In the rows, 100 means zero.
Here are made-up things, facts about them, and rows of numbers that follow some of those facts. Name the thing behind each unnamed row.

Facts:
bafluster: ε puvil; Θ 438; β 380
bakik: Σ skopla; Θ 438; β 746
bara: Ψ keklu, fifak; Θ 686; β 746
bibrem: ε busti; Θ 320; β 380
bravol: ε stefam; Θ 438; β 746
brezak: ε gobel; Θ 147; β 380
bridom: ε trenibrel; Θ 181; β 746
brizin: ε fistil; Ψ garas, trigak; Σ groskur, lofetrer; Θ 153; β 380
bropak: Σ vifla, kizo; Θ 181; β 380
brote: Θ 686; β 380
brufluk: Σ zefe; Θ 153; β 746
brugro: Ψ bibrem; Θ 153; β 380
brutul: Σ lisir; Θ 153; β 380
busti: ε semu; Θ 686; β 746
dako: ε mostun; Σ plabres; Θ 147; β 380
debifler: ε lifir; Θ 686; β 380
deso: ε groskur; Σ vifla; Θ 147; β 746
doflil: Θ 686; β 380
dorolu: ε faklo; Θ 147; β 380
dralen: ε zuske; Ψ temo, nebrom; Θ 181; β 746
dreflam: ε flitril; Ψ revil, grebru; Σ groskur; Θ 686; β 380
dridrim: ε pakle; Θ 686; β 380
drilo: ε rastuplo; Θ 686; β 380
dripil: ε mustudim; Θ 153; β 380
drira: Σ kizo, droflen; Θ 686; β 746
drisus: ε grizi; Σ pleflus, droflen; Θ 686; β 746
drodar: ε gerem; Σ mostun; Θ 686; β 380
droflen: Ψ sudrozel; Σ zuske; Θ 438; β 746
droplir: ε stogrim; Ψ dripil, dusin, gipla; Θ 438; β 746
drumik: Θ 438; β 746
drusuk: ε grobe; Θ 320; β 746
dusin: ε megrok; Θ 686; β 380
dusto: ε stedar; Ψ bravol, nabreso; Σ stedar; Θ 438; β 746
duzul: ε fleplan; Θ 320; β 746
faklo: ε fifak; Σ gritril; Θ 320; β 380
fegror: ε debifler; Σ mobel; Θ 320; β 380
fifak: ε safife; Θ 181; β 380
figrel: ε sudrozel; Σ nabreso; Θ 181; β 746
fistil: ε gukur; Ψ gretrer; Θ 153; β 380
flanem: ε grebru; Ψ triklugrol; Σ ziklor; Θ 181; β 380
flanumum: Ψ grebru; Σ flinor; Θ 320; β 380
fledros: ε plitro; Σ vifla, trizodal; Θ 147; β 380
fleplan: ε dralen; Σ tesun; Θ 181; β 746
flinor: Θ 181; β 380
flitril: ε zaden; Ψ garas; Σ sipek; Θ 686; β 746
flone: ε triklugrol; Θ 438; β 746
gaben: ε truzor; Σ busti, klatuzik; Θ 181; β 746
garas: Θ 181; β 380
gebobrer: ε sipek; Σ sudrozel, zimokin; Θ 181; β 380
gerem: ε kigra; Θ 438; β 746
gilume: ε momom; Σ lepem; Θ 153; β 746
gipla: ε deso; Θ 438; β 746
gisekle: ε skeplak; Σ gilume; Θ 320; β 746
gobel: ε dripil; Σ skipas, vifla; Θ 153; β 746
goflik: Σ ziklor, semu; Θ 320; β 746
gragun: ε fledros; Ψ trivu; Θ 181; β 380
grakluskon: Ψ grugesto, stegrestur, debifler; Θ 181; β 746
grebru: Σ gobel, zuske; Θ 686; β 380
gretak: Ψ mostel; Σ siki; Θ 686; β 380
gretrer: ε gragun; Θ 686; β 380
grilozo: Θ 153; β 746
gritril: ε ketrar; Θ 147; β 746
grizi: ε grugesto; Θ 181; β 380
grizipli: Θ 181; β 746
grobe: ε bridom; Θ 147; β 746
grobrol: Ψ temo, kliskufles, keklu, rasum; Σ brizin; Θ 438; β 746
groskur: Θ 686; β 380
grugesto: ε gilume; Θ 153; β 746
grutrupes: Θ 153; β 380
gufek: ε lonipir; Σ safife; Θ 181; β 746
gukur: ε dorolu; Θ 181; β 746
keklu: ε plakle; Θ 181; β 746
ketrar: ε nivimak; Θ 438; β 380
kigra: ε gufek; Θ 181; β 380
kiklun: Σ klomo, stedar; Θ 686; β 746
kizo: ε zefe; Θ 320; β 746
klatuzik: ε ligrevan; Ψ skevi, kludro; Σ riklutrim; Θ 181; β 746
kledrem: ε ploro; Σ trustomi; Θ 181; β 746
klelal: Σ vufli; Θ 686; β 380
kliske: ε gritril; Θ 686; β 746
kliskufles: Θ 320; β 746
kloklan: ε grutrupes; Ψ bakik, skeplak, stukil; Σ deso; Θ 181; β 746
klomo: Ψ padro, mobel, grizipli, momom, grutrupes; Θ 181; β 746
kludro: Θ 438; β 746
kudregrur: ε kledrem; Ψ dripil, truzor, gebobrer, brezak, triklugrol; Σ gobel; Θ 181; β 746
kuros: Θ 181; β 746
ledris: ε gisekle; Θ 438; β 380
lepem: Θ 181; β 746
lifi: ε stukil; Σ skipas; Θ 181; β 746
lifir: Σ plabres, brugro; Θ 686; β 746
ligrevan: ε tizu; Ψ plastor; Θ 438; β 380
likam: ε ziklor; Σ grilozo; Θ 320; β 746
lisir: ε dusto; Σ zuskos, neflil; Θ 686; β 746
lofetrer: ε trivu; Σ kizo; Θ 181; β 746
lonipir: ε trigak; Ψ bropak; Θ 438; β 746
mavis: Ψ mobel; Σ gritril; Θ 438; β 380
megrok: ε brizin; Σ temo, gebobrer; Θ 181; β 746
migra: ε gretak; Σ riklutrim, klatuzik; Θ 438; β 746
mobel: ε skeskar; Θ 147; β 746
momom: ε kloklan; Σ drumik, semu, trizodal; Θ 320; β 746
monik: ε zuskos; Θ 147; β 746
mostel: Θ 153; β 380
mostun: ε zubrosor; Σ bara; Θ 181; β 380
mufin: ε doflil; Ψ bafluster; Σ brufluk; Θ 181; β 380
mustudim: ε plastor; Σ gritril; Θ 147; β 746
nabreso: ε mostel; Θ 181; β 746
nebrom: ε takadre; Σ skopla; Θ 686; β 746
neflil: Θ 438; β 746
nivimak: ε stegrestur; Θ 181; β 380
nogre: ε rasum; Σ gritril; Θ 320; β 380
norer: Σ klomo, kloklan, tesun; Θ 320; β 380
padro: Θ 320; β 746
pakle: Σ droflen; Θ 320; β 746
pavemek: ε drilo; Θ 686; β 746
plabipin: ε migra; Ψ kiklun; Θ 147; β 746
plabon: ε zimokin; Σ zuskos; Θ 153; β 380
plabres: Θ 147; β 380
plakle: ε trotrigrem; Θ 181; β 380
plastor: ε drisus; Θ 686; β 746
pleflus: Σ lofetrer; Θ 438; β 746
pleples: Σ kizo; Θ 153; β 380
pligak: ε nebrom; Ψ zubrosor, grizipli; Θ 153; β 380
pligun: ε mufin; Σ temo; Θ 686; β 746
plitro: ε gebobrer; Σ sipek; Θ 686; β 746
ploro: Σ zubrosor; Θ 686; β 746
puvil: ε dusin; Σ nogre, takadre; Θ 181; β 380
rastuplo: ε lifi; Θ 320; β 380
rasum: Θ 147; β 380
ratisa: Σ flinor; Θ 686; β 380
razon: Ψ grutrupes; Θ 686; β 380
revil: Θ 181; β 380
riklutrim: ε stobrer; Ψ gilume, bafluster, dusin, zubrosor, fifak, rasum; Σ gobel; Θ 147; β 746
safife: ε nabreso; Σ sudrozel, klelal; Θ 153; β 746
semu: ε flinor; Σ sitri; Θ 320; β 380
siki: Σ ziklor, zimokin; Θ 181; β 746
sipek: Θ 153; β 380
sitri: ε pavemek; Σ trustomi; Θ 153; β 746
skeplak: ε sitri; Θ 153; β 746
skeskar: ε kuros; Ψ plakle; Σ trivu; Θ 438; β 380
skevi: ε grizipli; Θ 181; β 380
skipas: Σ semu, kizo; Θ 181; β 380
skopla: ε revil; Θ 153; β 746
staval: ε duzul; Θ 181; β 380
stedar: ε grakluskon; Θ 147; β 380
stefam: Ψ gobel, skeplak; Σ bakik, nabreso; Θ 147; β 380
stegrestur: Σ lisir; Θ 320; β 746
stobrer: ε skevi; Θ 181; β 380
stogrim: ε trogros; Θ 181; β 746
stopi: ε bafluster; Ψ vaplil, norer; Σ todru; Θ 181; β 746
stukil: ε bibrem; Σ todru; Θ 438; β 746
stuklan: Ψ brezak; Θ 686; β 380
sudrozel: ε drusuk; Σ sitri; Θ 153; β 380
takadre: ε dreflam; Ψ plastor, gufek; Σ trogros; Θ 181; β 380
temo: ε padro; Σ stedar; Θ 320; β 380
teske: Θ 686; β 380
tesun: Σ flinor, semu, stobrer; Θ 181; β 380
tisa: ε teske; Ψ lofetrer, ketrar; Σ ziklor; Θ 686; β 380
tizu: ε todru; Ψ gipla; Θ 147; β 746
todru: Σ trivu; Θ 147; β 746
tostak: Θ 181; β 380
trenibrel: ε tostak; Ψ bibrem; Σ brugro; Θ 147; β 380
trigak: ε brutul; Σ pleflus; Θ 181; β 746
trikek: ε fegror; Θ 153; β 380
triklugrol: Θ 153; β 380
trivu: Σ kliske; Θ 181; β 746
trizodal: ε gipla; Θ 153; β 746
trogros: ε drodar; Θ 147; β 380
trotrigrem: ε klatuzik; Θ 320; β 746
trugror: Ψ bravol; Σ pleflus; Θ 438; β 380
trugrun: Ψ kigra, garas; Θ 320; β 746
trustomi: ε brezak; Σ debifler; Θ 438; β 746
truzor: Θ 320; β 746
vaplil: Σ kudregrur; Θ 181; β 746
vifla: Σ trustomi; Θ 320; β 746
viplal: ε kludro; Θ 181; β 746
votres: ε trugror; Σ drumik, brizin; Θ 686; β 746
vufli: ε plabon; Ψ kledrem; Θ 686; β 746
vuplis: ε pleples; Θ 438; β 380
zaden: ε kliskufles; Ψ zunu; Θ 686; β 746
zadrek: Ψ gilume, tesun; Σ sudrozel; Θ 320; β 380
zefe: ε flone; Ψ grilozo; Θ 320; β 380
ziklor: ε brote; Σ busti, zimokin; Θ 147; β 380
zimokin: Σ kizo, sitri, trotrigrem, kledrem; Θ 320; β 746
zubrosor: ε pligak; Σ grebru; Θ 686; β 380
zunu: Θ 181; β 746
zuske: Ψ vifla; Σ skipas, debifler; Θ 320; β 380
zuskos: ε vifla; Σ skeskar; Θ 147; β 380

Some things and their rows:
119 114 92 104 101 78 98 111 81 94 96 95 96 95 90 100 101 94 102 106 102
 105 99 102 81 98 100 81 95 102 111 94 107 : gipla
144 99 65 116 110 92 111 87 91 87 93 84 110 112 94 90 104 95 89 110 89
 98 71 93 83 94 98 80 92 76 105 79 116 : trigak
87 108 116 96 73 107 90 117 106 107 109 101 87 99 108 102 89 93 111 103
 114 114 138 93 99 105 96 109 100 119 107 99 94 : zuskos
112 71 81 80 104 100 106 88 100 92 98 102 129 127 109 79 90 110 90 90 89
 86 108 103 112 79 103 99 109 94 83 92 117 : staval
69 80 119 90 104 114 103 97 123 106 107 105 95 92 108 100 96 111 96 90
 109 91 110 105 114 102 105 127 112 119 76 112 97 : ligrevan
120 70 80 93 125 104 115 83 115 96 96 85 116 121 108 94 98 104 95 86 103
 86 91 114 108 92 106 105 100 96 88 104 106 : puvil
100 115 108 95 90 97 95 109 91 103 103 106 95 88 101 87 110 113 102 106
 88 103 91 89 99 106 99 102 98 96 96 96 100 : sitri
88 83 93 105 126 105 92 77 115 91 98 103 108 121 104 137 91 75 91 100
 110 98 99 112 110 94 104 100 113 93 108 106 96 : faklo
137 93 73 95 126 82 108 91 83 87 96 92 99 92 91 81 109 100 88 109 100 87
 73 93 75 99 96 84 100 94 96 92 122 : gufek
97 55 98 84 126 114 117 85 121 93 102 98 109 101 108 89 103 112 92 82
 101 85 87 127 117 96 104 123 117 102 70 117 99 : takadre
82 124 127 115 83 96 89 122 92 103 91 104 79 84 94 107 99 103 123 116 96
 119 111 106 91 101 103 106 103 118 105 106 94 : grobe
108 88 91 71 109 124 111 87 88 104 119 137 135 101 89 93 94 89 78 55 133
 62 102 98 146 83 92 84 82 92 115 106 85 : vuplis
116 119 97 107 92 78 97 120 80 95 98 95 94 90 90 88 104 102 105 101 100
 99 105 94 78 100 96 81 90 114 105 93 109 : skeplak
102 103 111 93 77 97 97 113 76 98 97 117 105 91 93 81 100 115 107 100 83
 100 112 106 112 84 102 93 99 111 94 99 104 : skopla
90 106 94 107 124 102 87 65 90 86 99 118 102 100 99 135 99 81 87 112 87
 101 85 84 96 98 91 99 108 78 107 94 101 : goflik
108 114 104 95 88 91 94 137 94 111 93 87 96 111 101 92 101 94 115 101
 125 113 123 108 84 99 106 93 86 113 117 111 97 : dusin
109 79 99 145 64 153 121 101 123 115 95 89 112 124 109 102 85 100 101 97
 102 122 82 128 158 79 116 112 99 88 111 94 89 : fistil
128 113 92 121 71 94 103 115 89 103 95 86 103 101 89 94 103 99 106 104
 94 110 96 102 100 96 102 76 88 101 118 92 102 : grilozo
96 84 93 79 95 106 107 64 86 90 101 121 122 100 107 83 99 126 90 95 56
 84 93 91 119 84 95 111 110 83 69 84 108 : kudregrur
105 112 105 102 99 102 108 108 90 104 92 98 94 96 97 94 110 108 110 108
 98 105 85 105 93 99 97 104 94 94 102 105 95 : safife

Which thing is each row?
No name comes twice in this set of rows, the named rows included.
94 94 102 80 107 93 109 65 109 94 104 106 117 93 106 97 109 126 95 94 58
 89 95 91 106 107 88 115 109 86 72 96 99 -> klatuzik
154 66 59 106 122 98 122 103 87 78 107 77 79 81 83 78 115 78 86 108 113
 102 65 118 72 108 91 92 100 89 96 107 106 -> trivu
147 92 65 81 118 91 110 91 63 82 90 104 124 121 94 78 110 96 90 112 82
 98 80 110 89 77 94 79 94 68 102 96 111 -> lofetrer
124 112 85 102 96 85 97 96 82 87 107 96 84 88 89 91 98 86 103 109 96 101
 109 86 73 104 90 82 89 108 108 86 111 -> stukil
82 85 112 90 94 119 111 102 119 107 100 99 102 106 113 92 100 117 108 86
 102 101 112 124 125 100 108 127 100 106 88 116 88 -> pligak
113 81 83 85 116 101 108 81 114 101 104 90 129 117 112 86 102 112 87 98
 93 94 88 91 103 104 99 103 106 80 86 94 109 -> skipas
82 101 96 108 112 98 82 71 90 88 102 117 104 97 100 132 99 83 80 113 78
 103 95 78 97 101 88 93 119 76 105 92 104 -> trotrigrem
101 86 92 87 115 111 114 70 102 91 107 108 110 91 104 90 111 118 90 89
 77 84 76 102 117 104 91 114 105 78 80 101 98 -> kloklan
71 72 100 124 116 133 98 71 136 98 108 103 93 106 113 141 100 73 79 107
 112 112 75 95 126 111 103 124 126 80 98 109 89 -> zuske
92 136 118 100 64 79 74 128 70 103 94 114 96 88 90 91 91 103 109 114 87
 105 135 83 85 86 100 78 94 125 113 84 112 -> mobel
70 114 133 104 75 107 99 115 97 108 99 115 83 82 97 100 103 115 115 96
 87 107 109 111 116 105 100 115 98 117 97 112 83 -> bara

The same things again, as new rows of numbers:
Some things and their rows:
103 92 72 104 107 101 83 93 86 100 98 93 97 105 101 102 107 95 96 106
 100 91 87 85 103 93 112 92 112 109 : kuros
90 115 67 106 88 106 110 109 143 90 106 92 98 117 97 102 94 114 103 106
 103 124 112 110 86 111 113 112 88 83 : gilume
90 105 115 101 88 97 113 107 112 98 93 112 110 83 101 102 91 108 88 97
 104 118 105 109 107 102 89 107 88 89 : dridrim
89 111 98 91 90 101 111 108 113 107 90 105 102 76 100 101 109 103 71 100
 103 110 113 104 88 109 93 108 97 93 : groskur
88 111 100 102 86 105 111 108 104 107 93 103 99 79 96 103 107 112 64 98
 105 116 110 96 91 99 91 110 89 89 : teske
89 107 110 94 85 85 93 106 143 92 91 115 107 85 105 116 87 111 131 94 96
 87 120 90 97 104 95 107 102 84 : vufli
86 112 116 105 83 91 113 108 107 102 102 109 118 82 89 94 100 119 77 92
 103 120 112 102 94 111 94 106 83 83 : plabon
89 110 84 99 89 102 103 105 104 94 97 94 107 114 83 114 93 99 135 105
 105 95 82 87 105 104 94 93 108 95 : migra
89 106 102 90 84 106 115 107 91 109 111 110 116 77 104 94 111 105 57 100
 104 94 108 88 93 106 85 106 108 85 : gretak
102 92 87 97 101 97 88 95 98 93 103 110 111 104 110 90 100 94 81 94 92
 83 113 89 104 94 107 98 103 91 : tizu
92 110 84 92 85 94 104 107 144 91 91 111 117 100 109 106 90 108 64 99
 104 91 114 88 99 100 96 104 92 87 : bara
110 97 103 101 108 97 92 94 73 93 109 96 95 123 92 111 93 91 139 103 100
 86 80 93 107 98 98 89 113 104 : gaben
93 101 114 111 90 96 109 106 108 99 92 108 108 80 93 109 90 105 92 106
 104 123 83 100 109 99 88 92 98 99 : vuplis
86 114 77 110 90 108 110 109 125 101 101 94 92 76 97 92 106 115 62 103
 104 117 110 111 88 114 98 112 86 87 : grutrupes
105 97 77 113 112 107 88 92 96 92 98 84 87 117 93 105 109 103 112 111
 104 102 77 92 98 95 113 95 107 107 : grizipli
84 110 110 98 82 91 111 108 119 98 95 113 112 76 111 91 93 109 57 93 102
 107 115 101 98 102 90 109 86 86 : pligak
86 111 86 119 94 101 98 107 136 91 90 91 89 107 89 110 92 113 125 109
 102 116 98 111 92 113 119 111 88 86 : plastor
96 92 74 92 110 100 83 93 95 103 100 102 114 95 106 99 107 93 83 101 102
 81 87 85 106 94 111 90 109 106 : grakluskon
113 93 118 87 108 103 96 96 78 111 93 103 93 76 100 96 101 90 100 109
 102 93 91 107 106 97 92 87 113 115 : stobrer
104 96 95 108 113 102 86 92 116 90 93 86 89 117 94 113 98 103 131 108
 104 103 85 103 106 94 113 90 101 115 : zunu

Name these rows:
No name comes twice in this set of rows, the named rows included.
92 99 109 101 86 105 104 108 81 100 91 114 114 76 102 108 93 105 66 101
 105 96 85 90 107 93 87 91 100 95 -> mavis
95 98 80 99 109 96 84 93 110 99 113 92 108 107 96 89 113 104 91 94 95 97
 100 89 94 100 117 106 102 100 -> todru
96 113 114 91 102 102 114 108 112 114 93 91 93 85 89 109 99 96 100 110
 106 120 108 113 89 115 95 109 96 106 -> debifler
102 95 112 108 112 109 101 95 89 110 97 85 85 82 99 89 112 107 74 100
 101 110 102 112 96 99 103 106 93 110 -> rasum
92 91 98 103 95 105 95 94 76 109 104 112 94 73 105 84 105 102 63 91 95
 87 111 91 108 94 90 102 102 104 -> stefam
115 95 114 86 110 104 86 94 101 92 110 90 94 109 92 116 113 94 143 93
 106 87 120 85 108 93 88 89 111 104 -> megrok
94 93 67 117 112 106 95 95 92 94 108 106 94 123 109 90 88 95 113 95 94
 93 90 100 106 94 105 102 91 92 -> mustudim
112 92 114 83 102 89 101 98 93 92 105 113 112 119 111 100 94 88 121 92
 94 86 115 91 104 96 96 99 112 98 -> riklutrim
93 105 114 111 104 108 111 108 102 105 92 91 92 85 89 104 98 114 88 113
 105 122 80 109 103 106 95 98 93 104 -> ketrar
91 113 70 82 91 98 104 108 125 91 102 103 114 92 105 109 91 98 98 115
 102 93 101 92 89 115 106 113 92 83 -> busti
110 94 89 101 107 101 91 96 120 90 92 102 102 120 110 97 100 95 85 99 97
 89 103 96 98 94 113 101 95 96 -> gritril
91 115 103 106 84 85 113 108 140 94 91 85 113 128 86 115 115 116 65 94
 107 87 116 96 90 97 83 109 111 87 -> safife
92 110 86 80 90 87 100 108 111 101 99 109 118 104 99 116 93 89 103 105
 105 86 91 85 101 99 96 90 112 94 -> droflen
87 112 78 95 86 89 89 107 134 92 95 113 117 87 106 107 92 107 97 94 103
 88 116 86 100 97 106 105 92 84 -> zaden

